(in the rows, 128 means zero)
Each row of numbers stands for one thing and depends on some of the facts below. Use the named rows to name the rest.

There are 4 kinds of fact about the things: grugim, pabril, sisor, loza.
Z102: pabril stipe; sisor keti; loza Z738
Z118: pabril stipe; sisor keti; loza Z754
Z130: pabril stipe; sisor keti; loza Z209
Z131: grugim Z915 Z231 Z336; pabril vivis; sisor skugro; loza Z436
Z142: pabril stipe; sisor keti; loza Z915
Z148: pabril vivis; sisor keti; loza Z287
Z152: pabril vivis; sisor skugro
Z157: grugim Z253 Z510 Z118 Z26 Z623 Z754; pabril stipe; sisor skugro; loza Z537
Z16: pabril vivis; sisor skugro; loza Z552
Z166: grugim Z946 Z592 Z287; pabril vivis; sisor skugro; loza Z95
Z175: pabril vivis; sisor skugro; loza Z685
Z199: grugim Z377; pabril vivis; sisor keti
Z203: pabril vivis; sisor keti; loza Z601
Z209: grugim Z118 Z92; pabril vivis; sisor skugro; loza Z881
Z218: pabril vivis; sisor skugro
Z23: grugim Z95; pabril stipe; sisor keti
Z231: pabril vivis; sisor skugro; loza Z417
Z233: grugim Z657 Z552 Z964; pabril vivis; sisor keti; loza Z130
Z253: pabril stipe; sisor keti
Z257: pabril vivis; sisor skugro
Z258: grugim Z91 Z592 Z361 Z672; pabril stipe; sisor keti
Z26: pabril stipe; sisor keti
Z273: grugim Z277 Z552 Z521; pabril vivis; sisor keti
Z277: pabril vivis; sisor keti; loza Z512
Z285: grugim Z560 Z26; pabril stipe; sisor skugro; loza Z778
Z287: pabril stipe; sisor skugro; loza Z320
Z299: pabril vivis; sisor keti; loza Z437
Z30: pabril stipe; sisor keti; loza Z777
Z303: grugim Z951 Z287; pabril stipe; sisor keti; loza Z257
Z307: grugim Z510 Z152 Z623; pabril vivis; sisor skugro; loza Z37
Z314: pabril stipe; sisor skugro; loza Z218
Z316: pabril vivis; sisor keti
Z320: pabril stipe; sisor skugro; loza Z333
Z324: pabril vivis; sisor keti
Z33: grugim Z951; pabril vivis; sisor keti; loza Z557
Z333: grugim Z982; pabril stipe; sisor skugro; loza Z517
Z336: pabril vivis; sisor keti; loza Z442
Z354: grugim Z455; pabril vivis; sisor skugro
Z36: pabril vivis; sisor keti; loza Z951
Z361: pabril stipe; sisor skugro
Z37: grugim Z102 Z257 Z512; pabril stipe; sisor keti; loza Z203
Z374: grugim Z613 Z483; pabril stipe; sisor keti; loza Z231
Z377: pabril vivis; sisor skugro; loza Z285
Z381: grugim Z738 Z657 Z510 Z393 Z527 Z623; pabril stipe; sisor keti; loza Z844
Z384: grugim Z623 Z314 Z856; pabril vivis; sisor skugro; loza Z510
Z387: grugim Z591 Z553 Z517 Z92; pabril stipe; sisor skugro
Z388: pabril vivis; sisor keti; loza Z64
Z393: pabril stipe; sisor keti
Z412: grugim Z613 Z899; pabril vivis; sisor keti
Z417: grugim Z257; pabril stipe; sisor skugro; loza Z23
Z422: grugim Z16; pabril stipe; sisor keti; loza Z920
Z436: pabril stipe; sisor skugro; loza Z774
Z437: pabril stipe; sisor skugro; loza Z803
Z442: grugim Z915 Z118 Z6 Z866; pabril stipe; sisor keti; loza Z947
Z453: grugim Z30 Z142 Z844 Z287 Z587; pabril vivis; sisor skugro; loza Z199
Z455: pabril vivis; sisor skugro; loza Z33
Z458: pabril vivis; sisor skugro; loza Z678
Z483: pabril vivis; sisor keti; loza Z885
Z492: grugim Z324 Z508 Z555 Z521; pabril stipe; sisor skugro; loza Z166
Z498: pabril stipe; sisor keti; loza Z258
Z50: grugim Z976 Z678 Z982 Z316; pabril stipe; sisor keti; loza Z118
Z508: pabril stipe; sisor keti
Z510: pabril stipe; sisor skugro; loza Z453
Z512: pabril vivis; sisor keti; loza Z303
Z517: pabril stipe; sisor skugro; loza Z374
Z521: pabril vivis; sisor keti; loza Z458
Z527: pabril vivis; sisor skugro; loza Z102
Z537: grugim Z508 Z336; pabril stipe; sisor skugro
Z544: pabril stipe; sisor keti; loza Z695
Z55: grugim Z685 Z951; pabril stipe; sisor keti; loza Z336
Z551: pabril stipe; sisor keti; loza Z556
Z552: pabril stipe; sisor skugro
Z553: pabril vivis; sisor skugro
Z555: pabril stipe; sisor keti
Z556: pabril vivis; sisor keti; loza Z672
Z557: grugim Z623; pabril stipe; sisor keti; loza Z591
Z560: pabril stipe; sisor keti; loza Z730
Z574: pabril stipe; sisor skugro; loza Z900
Z583: grugim Z26 Z388; pabril vivis; sisor skugro; loza Z560
Z587: pabril stipe; sisor keti; loza Z651
Z591: pabril vivis; sisor keti; loza Z299
Z592: pabril vivis; sisor skugro; loza Z142
Z599: pabril stipe; sisor keti
Z6: pabril stipe; sisor skugro
Z601: grugim Z606 Z336 Z152 Z6; pabril vivis; sisor skugro
Z606: pabril vivis; sisor keti; loza Z377
Z613: pabril stipe; sisor keti
Z621: pabril stipe; sisor skugro; loza Z787
Z623: pabril vivis; sisor keti
Z637: pabril vivis; sisor skugro; loza Z860
Z64: grugim Z946 Z860 Z672; pabril stipe; sisor skugro; loza Z770
Z648: grugim Z253 Z964; pabril stipe; sisor skugro; loza Z55
Z651: pabril vivis; sisor keti; loza Z856
Z657: pabril vivis; sisor keti
Z66: grugim Z203; pabril stipe; sisor keti; loza Z16
Z664: grugim Z556 Z498 Z527; pabril stipe; sisor keti; loza Z381
Z672: pabril vivis; sisor skugro; loza Z50
Z676: grugim Z555 Z777 Z517 Z899; pabril stipe; sisor keti; loza Z688
Z678: pabril stipe; sisor keti; loza Z599
Z685: pabril stipe; sisor skugro; loza Z152
Z688: grugim Z803 Z552 Z982 Z152 Z6; pabril stipe; sisor keti; loza Z422
Z695: grugim Z555; pabril stipe; sisor skugro; loza Z707
Z707: grugim Z803 Z508 Z16 Z637 Z314; pabril vivis; sisor skugro
Z712: grugim Z30 Z738; pabril vivis; sisor keti; loza Z277
Z730: grugim Z483 Z314; pabril vivis; sisor keti; loza Z131
Z738: pabril vivis; sisor keti
Z754: pabril vivis; sisor skugro; loza Z621
Z765: grugim Z277 Z544; pabril vivis; sisor keti
Z770: pabril stipe; sisor keti; loza Z551
Z774: grugim Z30 Z574 Z498 Z336; pabril vivis; sisor keti; loza Z30
Z777: pabril vivis; sisor skugro
Z778: grugim Z976 Z770; pabril stipe; sisor keti; loza Z324
Z787: pabril vivis; sisor skugro
Z798: grugim Z982; pabril stipe; sisor skugro; loza Z933
Z803: pabril vivis; sisor keti
Z844: pabril stipe; sisor skugro; loza Z498
Z851: pabril vivis; sisor skugro; loza Z899
Z852: pabril stipe; sisor keti; loza Z157
Z856: pabril vivis; sisor skugro; loza Z148
Z860: pabril vivis; sisor keti; loza Z273
Z866: pabril vivis; sisor keti; loza Z492
Z881: grugim Z951; pabril vivis; sisor skugro; loza Z960
Z885: grugim Z510 Z556 Z553 Z388; pabril vivis; sisor keti
Z899: pabril vivis; sisor keti; loza Z361
Z900: grugim Z148 Z36; pabril stipe; sisor keti
Z91: pabril vivis; sisor keti
Z915: pabril stipe; sisor keti; loza Z851
Z92: pabril vivis; sisor keti; loza Z574
Z920: grugim Z552 Z458 Z498 Z102 Z770 Z203 Z512 Z314; pabril stipe; sisor skugro
Z933: pabril vivis; sisor keti; loza Z91
Z946: pabril stipe; sisor keti; loza Z613
Z947: grugim Z915 Z388 Z787; pabril vivis; sisor keti
Z95: pabril vivis; sisor skugro; loza Z852
Z951: pabril stipe; sisor skugro; loza Z587
Z960: grugim Z591 Z175; pabril stipe; sisor skugro; loza Z384
Z964: pabril stipe; sisor skugro; loza Z648
Z972: grugim Z621 Z964; pabril stipe; sisor skugro; loza Z606
Z976: pabril vivis; sisor keti; loza Z866
Z982: pabril vivis; sisor keti; loza Z964
Z990: grugim Z591 Z866 Z512 Z92; pabril vivis; sisor keti; loza Z555

Known rows:
Z521: [119 129  95 122 195  85 107 130 130 146 121 146 171 116  97 111 112 136
 111 121 178 132 137 103 113 111 154 147 143  91 130 106 146 134  81  83
 153 180]
Z354: [157 141 108 136 161 104 112 134 165 110 139 125 135 141  89  86 105 118
 102 121 173 128 133  82 118 136 187 131 125 111 136 118 158 155  74  87
 137 140]
Z933: [109 145  97 134 188  89 121 119 147 142 126 144 160 138 100 101 130 130
 113 128 173 142 137  89 121 116 161 136 137  95 138 114 153 120  79 109
 151 191]
Z287: [ 90 142  38 146 142 116 132 152 109 157  94 129 127 173  72  90 136 140
 127 124 178  87 122 115  76 114 109 119 151  96 140 189 143 187  92 143
 155  77]
Z422: [135 117 101 133 153 132 136 112 169 142 120  99 109 148  91  93 143 111
  85 113 164 139 131  83  87 124 170 147 150  70 155 150 136 125  81 122
 143 140]
Z384: [159 136 119 143 157 106 105 122 167 121 144 119 133 129  84  86 109 103
  93 125 162 132 154  78 125 138 186 139 116 102 150 110 173 157  63  97
 131 146]
Z591: [132 137  86 131 195  84 111 126 140 140 125 136 162 114  94 109 116 136
 104 134 176 125 141 100 125 108 159 145 140  86 140  96 142 128  85  79
 158 189]
Z118: [108  93  84 146 191 122 137 104 156 145 108 119 134 124 107 115 147  96
 101 122 165 130 139  87 109 125 169 146 113  74 154 126 137 109  65 121
 153 187]
Z657: [111 143  91 135 192  89 121 125 145 138 123 145 160 127 100 103 119 126
 113 132 173 134 143  95 122 112 162 144 132  99 135 106 154 121  84  99
 140 183]
Z37: [134 104  98 132 163 139 131 113 133 155 124  89 115 145  85 100 125 107
  77 116 167 118 127 104  79 129 161 165 142  72 146 129 135 142  74  92
 155 122]
Z320: [ 93 151  39 148 147 102 141 153 117 163  95 107 128 179  71  82 144 139
 125 132 178  98 135 103  92  93  99 120 156  82 146 182 138 188  95 157
 168  85]
Z621: [120  87  76 154 182 118 133 129 164 121 113 115 140 128 108 123 140  97
  96 128 166 123 142  89 111 135 172 125  93 100 156 130 135 142  64 121
 155 169]
Z508: [ 96 102  83 135 183 116 140 113 136 159 110 116 142 138 100 105 150 117
  98 119 170 128 141  98  89 113 138 144 138  68 148 138 133 127  72 134
 164 162]
Z30: [115 111  66 138 181 114 139 119 161 146 107 124 124 125  97 114 143 120
 102 125 170 122 131  88 103 113 156 141 132  71 153 137 130 120  78 121
 153 169]
Z946: [114  99  67 127 182 108 124 129 148 151 101 131 136 122  92 116 139 123
 100 112 166 119 129 101  85 112 149 144 147  64 143 149 131 134  77 112
 151 165]
Z527: [133 135  82 133 177  64 103 148 160 120 114 153 161 119  97 103 114 123
 121 119 174 129 142  87 122 124 173 120 125 104 138 128 158 155  71  97
 136 175]
Z64: [155  82 107 139 154 129 125 125 184 115 123 109 115 125  95 111 131  91
  89 109 160 127 131  81  91 152 198 134 117  88 152 148 139 152  61 107
 134 146]

Which thing is each row?
No name comes twice in this set of rows, the named rows included.
[126 181  52 171 124 163 175 128 128 152 129  67  82 208  62  58 131 131
 100 155 170  97 131 101 104 112 117 131 141 105 158 146 134 183  95 148
 162  45] | Z417
[ 98 163  30 166 149 126 161 149 111 160 106  93 118 188  71  79 137 144
 114 154 175  89 137 110 108  98  97 124 135 101 152 145 135 182 100 147
 173  76] | Z517
[ 83 122  59 119 119 106  92 129 104 155  99 167 148 165  73  97 140 157
 146 105 183  76 115 112  33 120 125 108 171  79 123 247 140 186  96 129
 148  92] | Z951
[131 121 104 129 200  88 112 118 155 134 129 146 168 107 105 116 119 122
 105 124 174 138 140  94 124 119 179 146 122  89 137  94 150 116  75  83
 149 209] | Z556
[ 97 189  68 166 134 185 190  87 118 175 128  54  84 218  64  59 144 134
  97 167 173 106 135 100 104 101 113 151 147  98 161 133 137 141  99 152
 172  68] | Z23
[104 120 118 124 208 102 130 150 145 134 124 142 183 140 118 107 130 134
 105 104 194 159 120 106 109 121 161 142 145 105 119 101 143 132  83 104
 159 178] | Z982
[115 140  83 140 188 102 108 114 128 156 120 140 154 117  85 101 108 112
 108 134 166 122 152 104 124 124 153 161 121  88 142  98 167 121  70  90
 144 171] | Z623
[121 151  79 151 138 155 171 160 113 152 125  64 108 212  69  65 133 138
  93 129 186 114 113 116  81 107 110 134 153 109 138 154 123 201  97 142
 177  40] | Z333
[139  90 122 127 177 141 147 115 170 137 131  83 120 133 107 106 147 103
  70 108 170 152 122  89  92 126 178 148 138  70 149 122 120 129  76 106
 163 162] | Z50
[ 97 154  67  92 160  54  88 172 122 167  87 181 176 144  77  78 122 158
 141  84 193 124 119 113  70  96 121 140 207  76 113 185 165 165  89 115
 135 132] | Z36
[ 74 161  81 107 165  71 100 159  98 177 100 168 179 158  78  74 127 156
 139 101 191 121 130 117  68  99 110 149 196  83 113 172 171 162  86 131
 148 126] | Z651
[139 129 146 133 142 134  91  80 131 121 170 128 156 151  95 106 112 133
 110 137 173 109 142  86  96 154 196 123 108 109 141 135 146 154  86  75
 153 156] | Z881
[136 140 143 122 150 138  96  64 128 140 159 130 150 146  92 104 113 146
 108 136 172 115 133  91  88 140 189 141 137  93 139 132 145 125  88  68
 148 167] | Z33

Now the same things, written a new way:
Some things and their rows:
Z899: [130 130 135 120 125 126 120 125 121 133 127 134 133 141 133 128 119 152
 134 134 123 134 132 120 123 115 135 141 127 130 131]
Z381: [117 130 112 135 122 133 141 133 135 120 134 131 129 115 127 132 130 118
 138 116 139 128 111 134 138 159 112 133 141 134 134]
Z387: [125 123 113 134 131 131 135 132 137 127 119 121 123 109 125 127 136 108
 143 130 130 122 130 131 118 137 151 110 130 122 135]
Z621: [134 170 134  91 107 147 164 135 148 135 155 189 116 104 110 118 133  93
 142 146 121 126 120  94  73 138 121 135 126 119 116]
Z393: [124 125 138 138 123 131 140 129 129 126 133 128 130 111 126 130 129 117
 128 120 135 122 127 114 138 143 116 130 130 121 142]
Z130: [127 135 123 131 120 134 138 120 128 125 140 133 128 111 126 130 129 112
 139 124 139 124 133 112 128 144  92 129 128 109 146]
Z777: [125 123 150 128 131 126 122 135 130 141 120 148 135 137 127 122 110 151
 134 130 111 132 127 119  88 109 187 125 122 160 122]
Z685: [125 125 133 136 127 130 135 127 132 129 130 136 127 110 122 126 129 100
 125 122 130 121 132 125 121 134 119 115 124 130 136]
Z951: [128 109 187 190 131 126 132 143 115 139 106  77 104 133 138 112 179  49
  49 127 104 110 123 187 211 116  82 152 155 154 105]
Z852: [122 129 137 141 123 132 139 129 129 131 132 131 130 108 129 129 123 122
 136 119 132 122 131 109 126 141 132 129 127 124 144]
Z678: [125 129 138 139 124 132 139 129 130 128 136 126 129 110 128 129 127 121
 126 118 134 121 130 111 132 140 117 128 126 119 140]
Z982: [140 158 119 122 131 131 118 106 124 122 148 115 127 153 133 128 128 159
 104 122 139 129 133 136 120 122  38 136 114  95 109]
Z583: [133 138  92 107 127 128 113 106 127 119 132 133 127 154 127 129 134 123
 140 140 134 137 131 158 117 124  68 126 131 118 121]
Z601: [127 131 127 125 135 126 122 139 135 135 117 132 128 137 131 123 120 154
 136 133 113 133 122 134  96 113 189 123 125 152 109]
Z915: [125 126 131 137 123 132 138 129 129 127 128 123 128 110 129 130 131 120
 140 124 134 122 132 112 133 141 126 127 130 115 145]
Z307: [128 135  94 112 129 128 115 112 133 113 136 137 131 161 124 130 130 129
 131 130 135 139 111 168 120 134  69 131 138 136 111]
Z483: [135 132 120 115 124 126 116 111 118 123 134 124 130 151 131 131 130 138
 130 136 132 135 136 134 138 119  79 140 130 110 132]

Rows to name:
No name comes twice in this set of rows, the named rows included.
[121 125 126 141 133 130 140 145 143 134 114 127 125 103 126 124 129 122
 142 124 123 122 124 124 102 138 192 111 126 143 128] | Z920
[128 134 104 131 124 132 135 120 127 121 133 112 122 114 131 132 140 110
 137 126 142 124 133 131 146 147  87 126 131 101 139] | Z66
[125 131 130 132 121 133 139 123 128 125 138 130 129 111 126 130 129 115
 136 123 137 123 131 113 132 143 100 128 128 113 146] | Z560
[130 131 136 123 124 126 121 123 121 133 130 136 133 142 131 127 118 151
 133 131 123 135 132 120 121 118 128 140 127 132 129] | Z299
[123 130 111 133 129 132 136 128 138 124 129 126 125 111 124 127 132 107
 138 123 133 123 126 135 113 144 125 113 128 129 132] | Z648
[123 124 135 139 128 132 137 128 137 128 128 135 129 111 122 125 126 108
 133 122 129 121 129 122 107 137 132 114 124 132 138] | Z437
[138 171 132  77 109 141 145 128 140 136 154 194 122 140 113 117 125 124
 141 154 114 139 120 108  70 116 116 146 125 132 103] | Z754
[107 104  96 182 140 122 104 102 127 129 114 100 143 111 140 130 106 128
 167  99 144 120 152 150  91 148 117  88 119 138 172] | Z64
[131 130 130 122 126 126 120 126 123 134 125 128 130 141 134 128 122 155
 144 136 122 135 134 119 120 115 144 137 129 126 131] | Z336
[126 127 124 133 127 132 136 123 136 124 128 134 127 113 121 127 131 103
 133 124 134 121 129 126 113 137 111 113 125 122 138] | Z964
[131 133 109 118 131 126 116 122 130 132 120 130 126 143 130 126 126 141
 146 141 122 134 134 142 101 115 145 121 127 132 120] | Z131
[120 120 149 144 128 131 141 140 139 135 124 140 131 104 122 123 118 117
 131 119 122 120 125 111 100 133 173 113 123 147 134] | Z361

